Below are the code and all the weights of a small trained network. Each question names an input and a target symbol and asks about switching units off, where a switched-off unit gives its printed mean instead of its output.

import numpy as np


def w(rows, s, z=0):
    codes = np.array(rows[::2]) - 128.0
    scale = np.full(codes.shape[1], s)
    scale[-1] = z or s
    return codes * scale


def norm(h):
    return h / np.sqrt((h * h).mean(-1, keepdims=True) + 1e-5)


def f(y):
    return y / 2 * (1 + np.tanh(0.7978845608 * (y + 0.044715 * y**3)))


def softmax(a):
    e = np.exp(a - a.max(-1, keepdims=True))
    return e / e.sum(-1, keepdims=True)


def log_softmax(a):
    a = a - a.max(-1, keepdims=True)
    return a - np.log(np.exp(a).sum(-1, keepdims=True))


def net(x, mask):
    ids = ['αβδθλμπσφ'.index(c) for c in x.split()]
    T = len(ids)
    res = E[ids] + P[:T]
    r = norm(res)
    for j in range(3):
        rows = slice(3 * j, 3 * j + 3)
        q, k, v = (r @ M[0][rows].T for M in (Q, K, V))
        z = softmax(np.where(np.tri(T) > 0, q @ k.T / 3**0.5, -1e9)) @ v
        o = O[0][rows]
        res = res + np.where(mask[j], z, o[:, -1]) @ o[:, :-1]
    y = f(norm(res) @ A[0][:, :-1].T + A[0][:, -1])
    res = res + np.where(mask[3:27], y, B[0][:, -1]) @ B[0][:, :-1]
    return log_softmax(norm(res)[-1] @ U[:, :-1].T + U[:, -1])


Q, K, V, O, A, B = {}, {}, {}, {}, {}, {}
E = w([
[123,93,56],'α',
[189,78,56],'β',
[132,78,80],'δ',
[122,75,77],'θ',
[142,69,127],'λ',
[194,76,108],'μ',
[174,68,132],'π',
[148,255,75],'σ',
[82,118,165],'φ',
],0.0049)
P = w([
[63,40,79],'0',
[205,158,104],'1',
[192,61,139],'2',
[2,90,107],'3',
[187,175,146],'4',
[170,109,149],'5',
[62,137,85],'6',
],0.0065)
Q[0] = w([
[113,211,157],'head 0',
[128,36,159],'head 0',
[127,88,137],'head 0',
[114,173,232],'head 1',
[122,172,139],'head 1',
[126,89,138],'head 1',
[177,151,157],'head 2',
[144,169,141],'head 2',
[143,1,215],'head 2',
],0.018)
K[0] = w([
[25,187,92],'head 0',
[205,114,243],'head 0',
[162,119,165],'head 0',
[21,84,195],'head 1',
[111,105,92],'head 1',
[134,148,197],'head 1',
[170,144,159],'head 2',
[163,139,126],'head 2',
[38,208,250],'head 2',
],0.016)
V[0] = w([
[54,104,111],'head 0',
[170,158,131],'head 0',
[136,112,135],'head 0',
[103,110,151],'head 1',
[158,142,119],'head 1',
[147,144,122],'head 1',
[138,136,2],'head 2',
[147,75,137],'head 2',
[97,185,137],'head 2',
],0.0078)
O[0] = w([
[143,173,1,107],'head 0',
[114,92,205,123],'head 0',
[126,126,177,151],'head 0',
[180,79,87,75],'head 1',
[85,182,154,175],'head 1',
[120,151,128,155],'head 1',
[132,241,35,252],'head 2',
[104,124,206,182],'head 2',
[173,94,47,49],'head 2',
],0.0057,0.0045)
A[0] = w([
[144,93,109,182],'neuron 0',
[120,126,114,69],'neuron 1',
[129,125,119,107],'neuron 2',
[129,124,126,107],'neuron 3',
[128,128,128,130],'neuron 4',
[90,59,114,77],'neuron 5',
[128,131,129,96],'neuron 6',
[108,113,131,59],'neuron 7',
[85,124,88,105],'neuron 8',
[86,136,103,96],'neuron 9',
[130,121,121,52],'neuron 10',
[129,132,127,60],'neuron 11',
[116,99,135,147],'neuron 12',
[154,63,77,210],'neuron 13',
[126,132,126,83],'neuron 14',
[112,99,138,125],'neuron 15',
[26,153,121,76],'neuron 16',
[127,131,135,80],'neuron 17',
[2,115,78,92],'neuron 18',
[129,122,126,117],'neuron 19',
[129,130,129,93],'neuron 20',
[110,37,109,76],'neuron 21',
[117,118,126,6],'neuron 22',
[123,120,115,41],'neuron 23',
],0.017,0.0025)
B[0] = w([
[100,151,126,130],'neuron 0',
[133,134,138,124],'neuron 1',
[134,140,129,124],'neuron 2',
[133,133,131,123],'neuron 3',
[128,128,128,128],'neuron 4',
[163,69,38,150],'neuron 5',
[129,126,129,125],'neuron 6',
[152,170,149,124],'neuron 7',
[113,87,120,172],'neuron 8',
[104,123,113,165],'neuron 9',
[149,145,140,116],'neuron 10',
[134,127,130,120],'neuron 11',
[124,184,130,134],'neuron 12',
[43,166,91,151],'neuron 13',
[132,130,129,124],'neuron 14',
[126,187,134,135],'neuron 15',
[127,38,175,222],'neuron 16',
[126,122,129,124],'neuron 17',
[221,66,49,254],'neuron 18',
[133,135,131,124],'neuron 19',
[130,126,130,124],'neuron 20',
[151,4,26,148],'neuron 21',
[166,153,152,115],'neuron 22',
[140,134,146,118],'neuron 23',
],0.03,0.008)
U = w([
[133,73,16,255],'α',
[228,86,155,107],'β',
[85,68,168,57],'δ',
[127,213,105,151],'θ',
[219,202,87,8],'λ',
[2,181,76,122],'μ',
[49,97,176,26],'π',
[152,185,205,165],'σ',
[117,172,198,176],'φ',
],0.012,0.0032)

Each question gives the input, a string of symbols that net reads in full, and the target symbol t.
The units are the heads (3 rows each of Q, K, V and O) and the neurons (one row each of A and B). Each row of codes is followed by its name. A weight is (code - 128) times the scale printed after its matrix; where a second scale follows, it is the last column's (O, A, B and U).
mask holds one flag per unit, heads first, then neurons. A switched-off unit (its flag False) gives its mean, the last column of its rows in O or B, instead of its output. The means were averaged over made-up inputs and are rounded, as every weight is.
A unit's drop is (log p(t) with every unit on - log p(t) with that unit switched off) / (log p(t) with every unit on - log p(t) with every unit switched off).
The circuit of an input: a set's keep is (log p(t) with only the set's units on - log p(t) with every unit switched off) / (log p(t) with every unit on - log p(t) with every unit switched off). Starting from the 12 units with the biggest drops (on a tie, the unit counted first), units are removed one at a time, each time the one whose removal leaves the highest keep (on an exact tie, the one counted first), for as long as the keep stays at least 0.8.
circuit, biggest first: the units of the circuit, biggest drop first
unit that matters most: the unit with the biggest drop
k most important neurons: the k neurons with the biggest drops, biggest first
heads that matter: for each layer, one digit per head in row order, 1 if its drop is at least 0.15 and else 0, layers parted by /
drop of u: that unit's drop, to one decimal
input β θ φ σ π α, target μ: unit that matters most	head 2
input δ μ π, target σ: 2 most important neurons	(neuron 18; neuron 16)
input δ β θ σ θ μ, target μ: circuit, biggest first	(head 2; neuron 18; neuron 13)
input μ π β α α π, target σ: 4 most important neurons	(neuron 18; neuron 21; neuron 16; neuron 13)
input α π φ μ θ, target δ: heads that matter	000
input π α β, target σ: heads that matter	011
input θ α μ, target φ: heads that matter	000
input σ π α, target μ: 3 most important neurons	(neuron 18; neuron 16; neuron 21)
input π α δ α μ β, target φ: heads that matter	100
input π π α α μ, target β: heads that matter	000
input α π α, target φ: heads that matter	101
input μ θ φ π μ λ, target σ: heads that matter	100
input φ π μ δ σ, target θ: 4 most important neurons	(neuron 16; neuron 18; neuron 21; neuron 5)
input β α μ μ θ δ, target φ: heads that matter	100
input φ π μ θ μ β π, target β: unit that matters most	head 0
input φ β σ δ θ, target δ: heads that matter	010
input μ β μ φ λ, target φ: 2 most important neurons	(neuron 18; neuron 5)
input α π σ α φ, target μ: heads that matter	110
input β μ β, target φ: heads that matter	101
input λ π φ α π δ, target σ: heads that matter	100
input σ β θ, target μ: heads that matter	001
input α π θ, target σ: heads that matter	101
input λ π θ δ θ π λ, target β: unit that matters most	neuron 16
input σ π σ μ μ σ, target μ: 4 most important neurons	(neuron 18; neuron 16; neuron 21; neuron 5)
input θ π θ, target σ: heads that matter	111
input α θ φ μ λ, target φ: 3 most important neurons	(neuron 18; neuron 5; neuron 16)
input σ μ δ, target μ: drop of head 2	0.5
input μ π θ σ μ λ, target μ: drop of neuron 18	0.2
input α σ δ, target μ: drop of head 2	0.6
input λ φ λ λ π α, target σ: drop of neuron 13	0.3
